Here is a tiny trained network, its code and every weight. The questions are about switching its units off for an input and a target symbol, where a switched-off unit gives its printed mean instead of its output.

import numpy as np


def w(rows, s, z=0):
    codes = np.array(rows[::2]) - 128.0
    scale = np.full(codes.shape[1], s)
    scale[-1] = z or s
    return codes * scale


def f(y):
    return np.maximum(y, 0)


def softmax(a):
    e = np.exp(a - a.max(-1, keepdims=True))
    return e / e.sum(-1, keepdims=True)


def log_softmax(a):
    a = a - a.max(-1, keepdims=True)
    return a - np.log(np.exp(a).sum(-1, keepdims=True))


def net(x, mask):
    ids = ['Ψαγηθλμξπω'.index(c) for c in x.split()]
    T = len(ids)
    res = E[ids] + P[:T]
    r = res
    for j in range(2):
        rows = slice(2 * j, 2 * j + 2)
        q, k, v = (r @ M[0][rows].T for M in (Q, K, V))
        z = softmax(np.where(np.tri(T) > 0, q @ k.T / 2**0.5, -1e9)) @ v
        o = O[0][rows]
        res = res + np.where(mask[j], z, o[:, -1]) @ o[:, :-1]
    y = f(res @ A[0][:, :-1].T + A[0][:, -1])
    res = res + np.where(mask[2:10], y, B[0][:, -1]) @ B[0][:, :-1]
    return log_softmax(res[-1] @ U[:, :-1].T + U[:, -1])


Q, K, V, O, A, B = {}, {}, {}, {}, {}, {}
E = w([
[163,25,114,130,133],'Ψ',
[136,167,154,135,249],'α',
[118,149,201,162,73],'γ',
[43,52,59,156,149],'η',
[210,76,156,154,85],'θ',
[55,66,167,131,109],'λ',
[101,171,57,237,98],'μ',
[187,84,60,169,122],'ξ',
[39,131,76,132,94],'π',
[174,188,122,190,61],'ω',
],0.015)
P = w([
[106,198,54,60,222],'0',
[113,84,109,214,115],'1',
[99,81,113,214,93],'2',
[106,71,124,224,101],'3',
[106,69,117,231,95],'4',
[106,64,125,234,88],'5',
[111,63,120,239,89],'6',
[113,55,124,238,91],'7',
[104,63,129,238,91],'8',
[114,66,118,254,90],'9',
[117,58,127,250,86],'10',
[110,50,123,244,90],'11',
[115,36,129,247,90],'12',
],0.0055)
Q[0] = w([
[158,190,130,8,138],'head 1',
[146,148,145,89,100],'head 1',
[128,116,150,163,133],'head 2',
[93,69,126,230,102],'head 2',
],0.017)
K[0] = w([
[114,65,147,196,7],'head 1',
[86,79,56,156,20],'head 1',
[107,119,121,72,217],'head 2',
[124,210,133,94,251],'head 2',
],0.012)
V[0] = w([
[36,200,104,169,80],'head 1',
[2,17,5,173,222],'head 1',
[44,69,209,42,166],'head 2',
[143,206,231,109,155],'head 2',
],0.0091)
O[0] = w([
[9,57,186,236,125,182],'head 1',
[102,20,33,101,194,254],'head 1',
[100,78,40,100,50,66],'head 2',
[148,49,140,233,68,100],'head 2',
],0.011,0.0092)
A[0] = w([
[186,245,155,160,58,255],'neuron 1',
[158,126,171,226,122,100],'neuron 2',
[46,180,94,107,124,154],'neuron 3',
[103,173,85,126,240,179],'neuron 4',
[153,163,77,55,204,188],'neuron 5',
[74,184,99,134,191,143],'neuron 6',
[194,96,2,32,20,141],'neuron 7',
[80,102,139,13,199,141],'neuron 8',
],0.0067,0.0063)
B[0] = w([
[89,109,120,1,121,192],'neuron 1',
[148,198,152,121,106,199],'neuron 2',
[135,126,187,121,170,176],'neuron 3',
[173,81,165,113,79,254],'neuron 4',
[174,145,79,120,56,176],'neuron 5',
[191,75,147,117,126,211],'neuron 6',
[81,208,192,134,232,222],'neuron 7',
[179,190,89,202,110,206],'neuron 8',
],0.0094,0.0097)
U = w([
[159,205,110,140,215,57],'Ψ',
[124,199,69,243,95,103],'α',
[107,119,114,163,2,185],'γ',
[152,102,80,100,183,2],'η',
[115,99,122,31,128,221],'θ',
[33,162,86,94,204,129],'λ',
[173,106,187,161,187,112],'μ',
[213,110,108,147,74,135],'ξ',
[88,19,85,94,35,150],'π',
[116,200,154,149,139,178],'ω',
],0.0069,0.0039)

Each question gives the input, a string of symbols that net reads in full, and the target symbol t.
The units are the heads (2 rows each of Q, K, V and O) and the neurons (one row each of A and B). Each row of codes is followed by its name. A weight is (code - 128) times the scale printed after its matrix; where a second scale follows, it is the last column's (O, A, B and U).
mask holds one flag per unit, heads first, then neurons. A switched-off unit (its flag False) gives its mean, the last column of its rows in O or B, instead of its output. The means were averaged over made-up inputs and are rounded, as every weight is.
A unit's drop is (log p(t) with every unit on - log p(t) with that unit switched off) / (log p(t) with every unit on - log p(t) with every unit switched off).
The circuit of an input: a set's keep is (log p(t) with only the set's units on - log p(t) with every unit switched off) / (log p(t) with every unit on - log p(t) with every unit switched off). Starting from all 10 units, units are removed one at a time, each time the one whose removal leaves the highest keep (on an exact tie, the one counted first), for as long as the keep stays at least 0.8.
units of the circuit, in order: the units of the circuit, biggest drop first
top k neurons: the k neurons with the biggest drops, biggest first
which heads matter: for each layer, one digit per head in row order, 1 if its drop is at least 0.15 and else 0, layers parted by /
input π λ π μ, target π: units of the circuit, in order : [head 1; neuron 7]
input μ μ Ψ, target μ: which heads matter : 11
input μ μ μ π, target μ: units of the circuit, in order : [head 2; head 1; neuron 6; neuron 4]
input λ η μ π γ, target λ: units of the circuit, in order : [head 2; neuron 7; neuron 4; head 1]
input θ Ψ θ μ μ ξ λ, target θ: top 3 neurons : [neuron 1; neuron 8; neuron 7]
input ω ξ η λ ω λ λ μ π μ θ μ, target ω: which heads matter : 11
input θ λ ω η π λ λ Ψ Ψ ω Ψ, target θ: units of the circuit, in order : [head 1; neuron 1; neuron 8]
input γ γ π, target γ: units of the circuit, in order : [head 1; head 2]
input ξ μ μ η γ μ ω π, target ξ: top neuron : [neuron 5]
input ω γ μ, target ω: units of the circuit, in order : [head 1; head 2; neuron 1]
input π π ξ μ μ λ μ Ψ Ψ γ Ψ ξ, target π: which heads matter : 10
input μ μ π θ μ λ θ ξ, target μ: which heads matter : 11
input Ψ γ μ μ λ ξ, target Ψ: units of the circuit, in order : [neuron 7; head 1]
input θ λ λ μ μ η λ μ θ γ, target θ: units of the circuit, in order : [head 1; neuron 1]
input Ψ μ μ μ γ μ λ μ θ γ θ γ, target Ψ: units of the circuit, in order : [head 1; neuron 7; head 2]
input θ μ ω μ μ μ μ λ γ, target θ: units of the circuit, in order : [neuron 1; head 1]
input Ψ γ μ γ η, target Ψ: top 2 neurons : [neuron 7; neuron 8]
input ξ ξ Ψ μ μ μ μ η, target ξ: top 3 neurons : [neuron 5; neuron 8; neuron 4]
input ξ θ γ ω μ Ψ ω, target ξ: top 2 neurons : [neuron 5; neuron 7]
input θ μ μ π π ξ λ μ ω μ, target θ: which heads matter : 10
input λ μ ω Ψ μ η μ ω, target λ: top neuron : [neuron 7]
input ξ ξ ξ, target ξ: top 2 neurons : [neuron 5; neuron 4]
input η μ π θ Ψ, target η: top 3 neurons : [neuron 7; neuron 8; neuron 4]
input λ μ λ θ ξ, target λ: which heads matter : 01
input π μ θ λ ξ ω λ, target π: which heads matter : 10
input μ Ψ ω γ Ψ Ψ μ θ α, target ξ: which heads matter : 10
input γ λ λ μ μ λ θ λ θ μ ξ, target γ: top neuron : [neuron 7]
input ξ μ π μ π λ λ μ μ μ, target ξ: which heads matter : 11
input π μ λ θ π μ π μ π γ, target π: top 2 neurons : [neuron 7; neuron 2]
input λ γ π λ μ λ, target λ: top 3 neurons : [neuron 7; neuron 4; neuron 6]
